Below is a small trained network, with its code and all its weights. Each question gives an input and a target symbol and asks what happens when units are switched off, that is, made to give their printed mean instead of their output.

import numpy as np


def w(rows, s, z=0):
    codes = np.array(rows[::2]) - 128.0
    scale = np.full(codes.shape[1], s)
    scale[-1] = z or s
    return codes * scale


def norm(h):
    return h / np.sqrt((h * h).mean(-1, keepdims=True) + 1e-5)


def f(y):
    return y / 2 * (1 + np.tanh(0.7978845608 * (y + 0.044715 * y**3)))


def softmax(a):
    e = np.exp(a - a.max(-1, keepdims=True))
    return e / e.sum(-1, keepdims=True)


def log_softmax(a):
    a = a - a.max(-1, keepdims=True)
    return a - np.log(np.exp(a).sum(-1, keepdims=True))


def net(x, mask):
    ids = ['ΓΞΠΣΩαδζημψ'.index(c) for c in x.split()]
    T = len(ids)
    res = E[ids] + P[:T]
    q, k, v = (norm(res) @ M[0].T for M in (Q, K, V))
    z = softmax(np.where(np.tri(T) > 0, q @ k.T / 3**0.5, -1e9)) @ v
    res = res + np.where(mask[0], z, O[0][:, -1]) @ O[0][:, :-1]
    y = f(norm(res) @ A[0][:, :-1].T + A[0][:, -1])
    res = res + np.where(mask[1:9], y, B[0][:, -1]) @ B[0][:, :-1]
    return log_softmax(norm(res)[-1] @ U[:, :-1].T + U[:, -1])


Q, K, V, O, A, B = {}, {}, {}, {}, {}, {}
E = w([
[184,134,19,92,115,124,97,183],'Γ',
[92,164,20,162,105,84,150,81],'Ξ',
[180,100,88,16,164,189,99,182],'Π',
[171,161,157,57,192,199,137,179],'Σ',
[123,232,106,126,85,173,112,65],'Ω',
[127,125,64,47,200,145,85,98],'α',
[80,104,106,78,221,161,133,59],'δ',
[143,113,104,38,197,199,134,118],'ζ',
[132,91,1,76,137,150,136,45],'η',
[138,165,128,90,209,158,153,156],'μ',
[182,149,88,74,171,147,114,196],'ψ',
],0.0097)
P = w([
[54,169,130,128,136,146,151,164],'0',
[209,149,174,85,87,108,220,69],'1',
[39,96,84,54,82,100,164,167],'2',
[193,129,152,177,152,129,151,95],'3',
[66,125,20,160,198,157,194,163],'4',
[178,111,203,127,122,55,110,92],'5',
[56,112,125,76,103,155,125,173],'6',
[149,91,177,185,143,96,76,122],'7',
[72,145,43,157,170,184,162,168],'8',
[110,1,123,131,169,82,70,74],'9',
[50,138,111,104,104,157,126,174],'10',
],0.018)
Q[0] = w([
[5,127,145,115,4,57,128,160],'H0',
[254,101,194,99,109,54,189,44],'H0',
[220,166,10,224,221,159,233,63],'H0',
],0.0081)
K[0] = w([
[115,149,130,253,183,194,98,133],'H0',
[66,173,63,70,128,140,212,154],'H0',
[122,145,179,57,82,18,195,110],'H0',
],0.012)
V[0] = w([
[70,161,172,238,140,103,176,91],'H0',
[159,171,248,115,106,213,102,179],'H0',
[174,207,88,168,82,95,87,176],'H0',
],0.014)
O[0] = w([
[147,142,32,229,171,194,140,130,39],'H0',
[57,67,180,156,117,188,115,96,2],'H0',
[39,99,90,129,159,26,250,103,73],'H0',
],0.014,0.0056)
A[0] = w([
[105,137,167,97,84,110,72,160,67],'N0',
[166,133,108,196,115,68,151,96,91],'N1',
[147,53,213,151,94,132,74,108,155],'N2',
[179,102,228,126,112,68,110,84,146],'N3',
[64,78,170,147,85,130,138,111,1],'N4',
[105,89,169,184,83,182,117,113,65],'N5',
[189,117,119,163,131,79,62,115,118],'N6',
[250,154,172,94,121,96,148,77,170],'N7',
],0.02,0.0091)
B[0] = w([
[87,162,135,84,202,171,120,51,181],'N0',
[130,116,154,113,185,101,36,139,154],'N1',
[131,176,88,231,52,51,146,126,188],'N2',
[251,8,81,145,146,72,105,104,211],'N3',
[191,154,192,190,201,158,133,179,145],'N4',
[132,81,107,49,110,79,108,161,147],'N5',
[130,97,190,195,179,85,111,78,179],'N6',
[204,64,129,118,32,122,183,99,250],'N7',
],0.018,0.02)
U = w([
[68,132,168,53,141,2,196,157,82],'Γ',
[199,181,33,110,231,50,118,199,3],'Ξ',
[170,32,180,126,235,17,36,67,75],'Π',
[121,134,185,182,86,77,102,239,122],'Σ',
[71,82,90,209,129,205,199,80,135],'Ω',
[126,145,163,32,183,171,123,42,138],'α',
[203,139,129,179,148,236,55,161,93],'δ',
[87,184,109,132,56,87,55,95,84],'ζ',
[223,85,111,124,59,132,216,117,214],'η',
[105,17,126,59,138,124,46,216,68],'μ',
[150,127,247,144,213,154,189,180,159],'ψ',
],0.0071,0.0034)

Each question gives the input, a string of symbols that net reads in full, and the target symbol t.
The units are the heads (3 rows each of Q, K, V and O) and the neurons (one row each of A and B). Each row of codes is followed by its name. A weight is (code - 128) times the scale printed after its matrix; where a second scale follows, it is the last column's (O, A, B and U).
mask holds one flag per unit, heads first, then neurons. A switched-off unit (its flag False) gives its mean, the last column of its rows in O or B, instead of its output. The means were averaged over made-up inputs and are rounded, as every weight is.
A unit's drop is (log p(t) with every unit on - log p(t) with that unit switched off) / (log p(t) with every unit on - log p(t) with every unit switched off).
The circuit of an input: a set's keep is (log p(t) with only the set's units on - log p(t) with every unit switched off) / (log p(t) with every unit on - log p(t) with every unit switched off). Starting from all 9 units, units are removed one at a time, each time the one whose removal leaves the highest keep (on an exact tie, the one counted first), for as long as the keep stays at least 0.8.
circuit, biggest first: the units of the circuit, biggest drop first
unit that matters most: the unit with the biggest drop
k most important neurons: the k neurons with the biggest drops, biggest first
drop of u: that unit's drop, to one decimal
input ψ ψ Γ ζ Γ, target ψ: circuit, biggest first	(H0; N4; N3; N7)
input Ξ ψ ψ Ξ Ξ Σ ψ, target Ξ: circuit, biggest first	(H0; N7)
input α μ δ Ω Ξ, target μ: 2 most important neurons	(N5; N7)
input Ω δ α Ξ η, target δ: 2 most important neurons	(N7; N3)
input Γ Ξ Γ, target Γ: circuit, biggest first	(H0; N3)
input ψ ζ Γ Ξ Ξ Ξ Π Ξ α, target Ξ: circuit, biggest first	(N7; H0)
input Π Π Ξ Ξ Γ, target Π: 2 most important neurons	(N7; N0)
input Γ μ Ξ Ξ Ξ Ω μ Ω α, target Ω: circuit, biggest first	(H0; N3)
input Π Ξ Ξ, target Π: circuit, biggest first	(N7)
input Π α Ω, target Π: 4 most important neurons	(N7; N0; N4; N3)
input Γ δ Σ η α, target δ: 3 most important neurons	(N7; N3; N0)
input Γ ψ Σ α μ Π Ω Γ Ξ, target Π: circuit, biggest first	(H0; N7)
input η α Ω ψ Ω Ω ζ, target ψ: circuit, biggest first	(H0; N4; N3)
input Ξ Ω ψ ζ Σ, target Ω: 2 most important neurons	(N3; N7)
input Ω Σ Π Σ μ δ Γ Ξ α, target δ: circuit, biggest first	(H0; N3)
input α Σ Ξ Ω δ, target Σ: 2 most important neurons	(N2; N3)
input α Ξ Π δ ζ, target Ξ: unit that matters most	N7
input ζ Γ Σ, target ζ: 2 most important neurons	(N2; N7)
input ζ ψ Σ Ξ Ω ψ Ξ Π Ξ, target ψ: 4 most important neurons	(N4; N3; N7; N2)
input α Π Ξ α Σ Ξ δ δ η ψ ψ, target δ: unit that matters most	H0
input α Ξ Ξ δ μ ψ Ξ, target δ: 3 most important neurons	(N7; N3; N2)
input δ μ δ μ μ ζ Ω, target μ: 4 most important neurons	(N5; N7; N2; N3)
input ζ Ω Π Γ Σ Σ μ, target Γ: drop of N7	0.2
input Ω η Γ α Γ ψ μ α ψ α Π, target α: drop of N0	0.1
input Γ Ω δ δ Ξ η Σ, target δ: drop of N4	0.0
input Π Γ Π, target Π: 3 most important neurons	(N7; N0; N4)
